The symbols move the points like this.
j727 w j980
j727 h j137
j727 n j450
j727 p j334
j55 w j63
j55 h j45
j55 n j338
j55 p j952
j559 w j278
j559 h j18
j559 n j3
j559 p j624
j935 w j313
j935 h j278
j935 n j386
j935 p j398
j386 w j955
j386 h j301
j386 n j619
j386 p j935
j734 w j303
j734 h j696
j734 n j123
j734 p j137
j574 w j559
j574 h j190
j574 n j26
j574 p j430
j489 w j398
j489 h j624
j489 n j604
j489 p j978
j912 w j807
j912 h j952
j912 n j144
j912 p j545
j313 w j734
j313 h j619
j313 n j955
j313 p j754
j952 w j622
j952 h j327
j952 n j55
j952 p j495
j534 w j489
j534 h j430
j534 n j160
j534 p j18
j696 w j334
j696 h j68
j696 n j328
j696 p j955
j793 w j397
j793 h j418
j793 n j148
j793 p j990
j160 w j604
j160 h j574
j160 n j624
j160 p j534
j990 w j721
j990 h j303
j990 n j793
j990 p j980
j3 w j301
j3 h j534
j3 n j978
j3 p j559
j177 w j328
j177 h j398
j177 n j68
j177 p j619
j815 w j259
j815 h j599
j815 n j487
j815 p j397
j338 w j190
j338 h j147
j338 n j545
j338 p j55
j619 w j696
j619 h j929
j619 n j177
j619 p j386
j397 w j704
j397 h j686
j397 n j815
j397 p j721
j782 w j793
j782 h j123
j782 n j303
j782 p j450
j144 w j430
j144 h j55
j144 n j622
j144 p j912
j328 w j727
j328 h j754
j328 n j17
j328 p j696
j642 w j599
j642 h j450
j642 n j980
j642 p j418
j17 w j450
j17 h j313
j17 n j137
j17 p j328
j278 w j619
j278 h j978
j278 n j301
j278 p j701
j622 w j574
j622 h j338
j622 n j63
j622 p j144
j587 w j327
j587 h j589
j587 n j105
j587 p j889
j68 w j17
j68 h j935
j68 n j754
j68 p j177
j26 w j3
j26 h j764
j26 n j18
j26 p j574
j168 w j147
j168 h j259
j168 n j691
j168 p j105
j589 w j168
j589 h j815
j589 n j704
j589 p j205
j604 w j935
j604 h j559
j604 n j701
j604 p j489
j812 w j205
j812 h j793
j812 n j721
j812 p j599
j599 w j937
j599 h j990
j599 n j812
j599 p j686
j586 w j952
j586 h j587
j586 n j488
j586 p j691
j686 w j487
j686 h j980
j686 n j599
j686 p j148
j303 w j148
j303 h j334
j303 n j418
j303 p j782
j430 w j624
j430 h j63
j430 n j574
j430 p j807
j624 w j701
j624 h j26
j624 n j559
j624 p j160
j45 w j545
j45 h j691
j45 n j147
j45 p j327
j190 w j18
j190 h j912
j190 n j764
j190 p j63
j301 w j177
j301 h j489
j301 n j929
j301 p j278
j545 w j764
j545 h j495
j545 n j912
j545 p j338
j701 w j386
j701 h j3
j701 n j278
j701 p j604
j398 w j754
j398 h j701
j398 n j935
j398 p j929
j488 w j55
j488 h j105
j488 n j327
j488 p j586
j450 w j990
j450 h j734
j450 n j782
j450 p j727
j980 w j812
j980 h j782
j980 n j990
j980 p j642
j205 w j105
j205 h j397
j205 n j589
j205 p j937
j495 w j144
j495 h j488
j495 n j952
j495 p j147
j137 w j782
j137 h j955
j137 n j734
j137 p j17
j764 w j534
j764 h j144
j764 n j807
j764 p j190
j754 w j137
j754 h j386
j754 n j313
j754 p j68
j334 w j642
j334 h j17
j334 n j727
j334 p j123
j147 w j912
j147 h j586
j147 n j495
j147 p j45
j807 w j160
j807 h j622
j807 n j430
j807 p j764
j929 w j68
j929 h j604
j929 n j398
j929 p j301
j691 w j495
j691 h j889
j691 n j586
j691 p j168
j955 w j123
j955 h j177
j955 n j696
j955 p j313
j259 w j586
j259 h j937
j259 n j889
j259 p j704
j704 w j691
j704 h j487
j704 n j259
j704 p j589
j721 w j589
j721 h j148
j721 n j397
j721 p j812
j418 w j686
j418 h j727
j418 n j642
j418 p j303
j487 w j889
j487 h j812
j487 n j937
j487 p j815
j978 w j929
j978 h j160
j978 n j489
j978 p j3
j148 w j815
j148 h j642
j148 n j686
j148 p j793
j327 w j338
j327 h j168
j327 n j45
j327 p j488
j123 w j418
j123 h j328
j123 n j334
j123 p j734
j63 w j26
j63 h j545
j63 n j190
j63 p j622
j18 w j978
j18 h j807
j18 n j534
j18 p j26
j105 w j45
j105 h j704
j105 n j168
j105 p j587
j937 w j587
j937 h j721
j937 n j205
j937 p j487
j889 w j488
j889 h j205
j889 n j587
j889 p j259

The rows follow the links: the fewer symbols apart two points are, the more alike their rows tend to be.

Each row is also shifted at random along 3 hidden directions that mean nothing.

Row, then point:
[-38,-96,-58,-53,-60,-43,38,18,45,-62,40,19,26,-53,88,-14,-23,-119,111,80,-30,19,52,50,-108,-109,-85,-110,10,85]: j495
[84,74,2,0,36,-96,45,-60,-87,-19,-9,-126,66,-65,69,58,-17,34,3,-56,75,67,-68,-97,-23,3,-71,95,-75,70]: j148
[-134,16,-57,35,20,-90,71,-50,-99,-74,40,-132,46,-41,102,65,-12,-47,18,-65,46,28,-37,-54,-96,-43,-124,-4,-58,82]: j937
[222,103,11,68,64,-10,7,-49,-97,25,-4,-95,-15,51,-38,48,17,78,-119,-120,63,-21,-69,-66,36,103,13,89,-34,-40]: j782
[157,-33,-71,7,-4,-79,68,-27,-48,-85,45,-84,48,-71,118,38,-22,-96,73,-7,17,30,-6,-15,-121,-96,-132,-52,-38,99]: j259
[131,59,-30,123,64,-44,36,-50,-127,-72,19,-123,52,-69,57,65,-11,2,-21,-115,25,29,-68,-62,-35,-53,-76,48,-54,49]: j686
[42,-99,6,-13,-59,62,-37,66,105,-27,4,134,0,-47,-12,-61,-6,-61,93,103,-96,8,69,97,-7,-114,31,-98,69,2]: j430
[181,-109,-39,-111,-80,14,9,49,112,20,31,86,-56,84,6,-55,3,-95,53,103,-26,-55,85,87,-65,9,-10,-132,51,-1]: j622
[-103,-74,5,-29,-42,84,-41,56,92,25,5,130,-48,47,-60,-59,12,-30,19,74,-64,-45,65,87,20,-9,66,-79,69,-47]: j18
[190,24,77,31,15,97,-79,34,47,52,-50,103,-19,7,-108,-45,15,84,-38,12,-52,-12,11,28,113,27,129,44,46,-90]: j398
[-21,-20,37,21,-9,113,-68,50,69,57,-16,121,-69,80,-122,-54,29,39,-57,20,-65,-66,43,68,77,50,125,-25,63,-105]: j489
[31,-42,118,-193,-80,-3,-72,54,167,82,-103,162,44,-85,-18,-83,-23,60,131,206,-26,104,45,11,101,-23,100,56,38,10]: j978
[-106,25,98,4,-5,71,-78,38,57,39,-75,112,10,-46,-81,-36,2,94,10,49,-53,39,3,10,126,-11,123,75,40,-51]: j929
[-10,-80,4,-101,-69,45,-26,54,116,47,7,117,-57,75,-41,-68,6,-38,31,105,-41,-50,82,88,-1,20,54,-90,59,-43]: j574
[13,-62,11,-56,-54,85,-35,57,104,54,4,125,-80,107,-78,-69,23,-21,-16,72,-47,-77,70,90,27,46,83,-79,75,-74]: j534
[121,-70,-44,-264,-102,-162,72,-16,85,39,11,-37,20,24,135,-24,-31,-93,123,142,95,42,37,-29,-113,39,-111,-52,-46,119]: j586
[-135,-94,-24,-23,-50,60,-20,58,91,-3,24,109,-41,42,-30,-50,9,-66,27,73,-69,-48,75,91,-25,-35,33,-108,62,-27]: j807
[-13,-95,-63,-25,-49,75,1,44,75,22,62,83,-108,162,-50,-47,29,-85,-37,26,-36,-127,83,108,-59,49,19,-161,65,-62]: j190
[-125,-11,56,69,7,117,-74,54,48,10,-33,129,-22,-10,-105,-39,17,44,-16,22,-91,-19,19,59,96,-33,114,2,63,-80]: j604
[-41,93,18,12,46,-74,27,-63,-92,10,-19,-122,39,-29,34,60,-10,68,-36,-77,86,46,-76,-100,16,58,-35,113,-77,33]: j980
[117,98,68,57,58,42,-48,-22,-46,57,-40,-7,-9,16,-84,16,15,115,-96,-68,14,0,-52,-40,106,84,86,113,-8,-70]: j328
[132,68,77,88,47,74,-72,8,-14,23,-54,50,12,-40,-94,-7,10,109,-50,-34,-37,22,-32,-19,125,8,103,98,17,-64]: j754
[-202,15,-46,-72,-12,-140,80,-56,-54,-27,21,-130,58,-46,127,43,-29,-44,51,-5,89,53,-31,-76,-94,-2,-124,21,-76,106]: j205

The symbols that take the first to the second take the third to the fourth, perhaps in another order. What is the fourth?
Answers are names.
A [18,54,60,210,74,129,-83,25,-56,-37,-36,53,10,-66,-107,8,16,93,-62,-97,-93,-1,-36,16,120,-62,105,74,38,-86]
B [-76,45,119,51,26,47,-88,31,33,-6,-100,93,79,-167,-49,-19,-15,113,56,35,-66,107,-32,-20,145,-97,105,128,19,-10]
C [393,97,-10,16,47,-33,24,-58,-90,45,8,-113,-28,87,-11,45,15,55,-115,-102,95,-38,-54,-67,3,140,-8,69,-58,-31]
D j303

A [-70,-71,11,26,-26,100,-52,64,82,-7,2,137,-27,5,-65,-51,9,-20,30,62,-99,-33,63,97,33,-63,74,-75,72,-53]
B [-34,-39,62,-73,-47,64,-65,56,119,60,-47,136,-19,8,-67,-67,4,33,33,105,-51,5,56,49,82,3,106,-7,54,-53]
C [356,80,-27,2,36,-65,45,-63,-92,31,17,-132,-21,83,16,51,10,31,-94,-96,102,-33,-57,-74,-18,133,-43,50,-67,-9]
D j812

A [101,-97,29,-50,-63,50,-47,70,124,-5,-25,155,7,-57,-15,-67,-14,-37,110,131,-97,27,70,86,24,-107,51,-65,66,3]
B [13,-49,6,188,29,185,-71,70,21,-45,21,133,-61,26,-129,-32,28,-7,-55,-42,-147,-95,44,117,54,-76,104,-81,103,-113]
C [82,46,-60,45,43,-67,65,-61,-107,-32,40,-143,4,29,58,64,2,-17,-55,-106,71,-18,-48,-59,-71,40,-95,8,-63,37]
D j589

A [74,13,116,-64,-26,37,-84,35,92,59,-94,126,38,-86,-61,-54,-11,95,61,99,-41,78,5,-2,133,-25,118,93,33,-28]
B [103,-30,126,-190,-78,-6,-78,46,166,96,-110,158,43,-88,-29,-86,-26,80,120,195,-23,112,38,1,122,-10,108,79,27,8]
C [371,74,127,-67,4,-27,-59,-4,37,54,-111,51,78,-131,-15,-15,-23,132,53,67,10,130,-44,-72,133,-12,77,163,-21,15]
D j68

A [213,105,16,135,84,40,-8,-37,-111,1,1,-75,-14,30,-65,50,19,83,-126,-145,26,-30,-72,-46,56,68,38,82,-21,-60]
B [-5,120,19,-42,37,-52,24,-67,-74,98,-20,-112,-25,108,-29,45,10,105,-132,-82,126,-13,-63,-100,42,197,21,113,-66,-40]
C [-85,-13,79,44,1,102,-79,48,55,13,-54,131,8,-61,-92,-39,6,56,18,45,-86,21,17,46,106,-63,112,28,59,-59]
D j301

A [239,-17,-82,-19,1,-87,79,-38,-52,-43,55,-116,10,25,90,36,-8,-76,4,-33,58,-11,-10,-29,-110,8,-117,-46,-50,70]
B [-54,-46,-94,-132,-52,-94,86,-24,8,22,66,-79,-44,116,83,5,2,-102,4,22,86,-58,32,-3,-134,85,-105,-98,-36,47]
C [-98,116,72,-61,32,-18,-24,-43,-24,120,-60,-39,-18,79,-68,8,14,137,-108,-40,94,6,-55,-88,106,189,83,140,-37,-68]
D j782

A [119,68,-39,65,55,-55,48,-59,-115,-29,30,-140,9,16,41,66,4,11,-71,-117,71,-7,-65,-71,-36,38,-69,41,-62,23]
B [34,6,-71,167,63,-37,59,-37,-130,-136,54,-127,54,-95,85,69,-12,-61,10,-118,-17,11,-43,-26,-90,-128,-120,-20,-36,76]
C [3,-106,-54,-6,-55,59,-5,49,71,-18,52,83,-63,81,-20,-42,15,-98,21,47,-63,-83,79,102,-52,-31,-4,-145,63,-25]
D j26

A [75,56,-51,22,37,-75,64,-66,-105,-12,35,-154,3,42,57,64,1,-6,-57,-97,87,-13,-59,-71,-66,61,-79,25,-63,30]
B [-188,52,-39,56,46,-84,58,-56,-116,-61,26,-148,55,-56,82,70,-9,-13,-7,-91,59,36,-63,-77,-59,-29,-102,44,-69,69]
C [99,32,-47,50,36,-82,56,-50,-95,-71,23,-127,60,-76,90,61,-17,-25,20,-64,41,44,-48,-63,-68,-54,-109,21,-62,84]
D j815

A [57,0,51,86,18,126,-81,45,39,21,-34,119,-36,16,-119,-41,21,55,-41,1,-84,-34,21,57,101,-10,125,9,73,-104]
B [109,15,88,95,25,99,-92,45,33,-9,-70,116,33,-110,-83,-36,-3,86,24,21,-102,44,-5,31,126,-91,120,68,50,-49]
C [-148,17,71,42,8,97,-76,34,40,37,-48,101,-16,-3,-104,-33,12,74,-35,14,-58,-7,11,29,114,12,126,42,49,-75]
D j935

A [172,55,-52,177,85,-12,40,-47,-154,-95,37,-129,25,-40,28,79,4,-4,-62,-157,8,-5,-64,-44,-46,-52,-74,24,-41,25]
B [-52,-3,-90,174,56,-26,62,-28,-132,-142,68,-122,39,-72,87,65,-5,-82,3,-121,-20,-6,-36,-7,-102,-123,-134,-40,-31,70]
C [-70,106,50,80,63,-1,-20,-43,-87,14,-41,-65,23,-34,-36,48,2,111,-71,-96,31,31,-72,-81,75,44,30,131,-36,-19]
D j990

A [-101,91,-18,12,51,-80,52,-72,-106,13,15,-149,13,32,40,62,7,33,-75,-105,101,10,-62,-93,-24,88,-60,76,-81,23]
B [297,57,-39,22,35,-66,52,-55,-95,-18,23,-131,16,11,54,57,-3,0,-44,-87,73,2,-48,-64,-52,42,-77,39,-59,33]
C [340,16,-61,22,19,-77,67,-40,-79,-58,39,-117,34,-26,86,56,-10,-44,6,-62,48,9,-35,-45,-85,-19,-107,-5,-52,69]
D j937

A [-64,75,-70,35,47,-63,74,-71,-121,6,50,-170,-32,115,29,67,15,-4,-122,-138,110,-65,-53,-72,-73,126,-78,16,-69,1]
B [-9,68,18,-72,17,-140,48,-68,-62,-5,-33,-126,89,-103,100,49,-33,34,47,-5,104,109,-70,-113,-14,8,-82,112,-92,106]
C [24,-51,-126,45,0,-20,80,-13,-57,-63,98,-85,-43,86,58,32,11,-120,-26,-63,12,-90,19,37,-145,-7,-115,-130,-3,27]
D j587

A [-135,79,-15,64,62,-82,46,-65,-115,-50,4,-139,64,-75,71,70,-20,21,-14,-92,59,54,-75,-85,-28,-22,-82,78,-76,63]
B [150,-7,-54,-23,-3,-110,66,-39,-56,-61,23,-103,57,-71,120,44,-27,-62,65,-9,46,62,-30,-48,-88,-59,-125,-3,-55,109]
C [219,96,64,-45,26,-91,6,-51,-44,27,-59,-76,81,-95,36,31,-24,98,15,-8,81,107,-75,-107,55,26,-13,155,-68,49]
D j599

A [-37,80,79,-25,20,52,-49,-9,13,113,-50,30,-44,83,-108,-11,21,125,-102,-24,34,-26,-25,-28,124,148,122,103,6,-99]
B [125,25,117,-109,-29,22,-80,31,104,88,-99,125,28,-58,-59,-49,-11,103,39,107,-13,79,9,-16,135,22,126,101,21,-29]
C [47,-105,-59,-109,-79,-24,32,25,84,-4,44,40,-28,42,52,-40,-5,-109,76,92,-10,-32,68,65,-90,-25,-53,-127,32,36]
D j45

A [-22,38,-72,-62,11,-105,82,-63,-67,19,46,-157,-23,98,76,47,-2,-33,-47,-59,118,-28,-26,-68,-96,113,-109,-2,-73,43]
B [-30,-18,-72,87,28,-61,61,-35,-95,-112,53,-110,57,-83,106,59,-12,-81,47,-67,3,27,-30,-21,-110,-112,-133,-30,-39,90]
C [65,-63,37,-43,-50,74,-56,65,108,31,-17,149,-32,16,-59,-67,6,-11,39,96,-70,-27,65,79,44,-21,82,-55,68,-44]
D j3

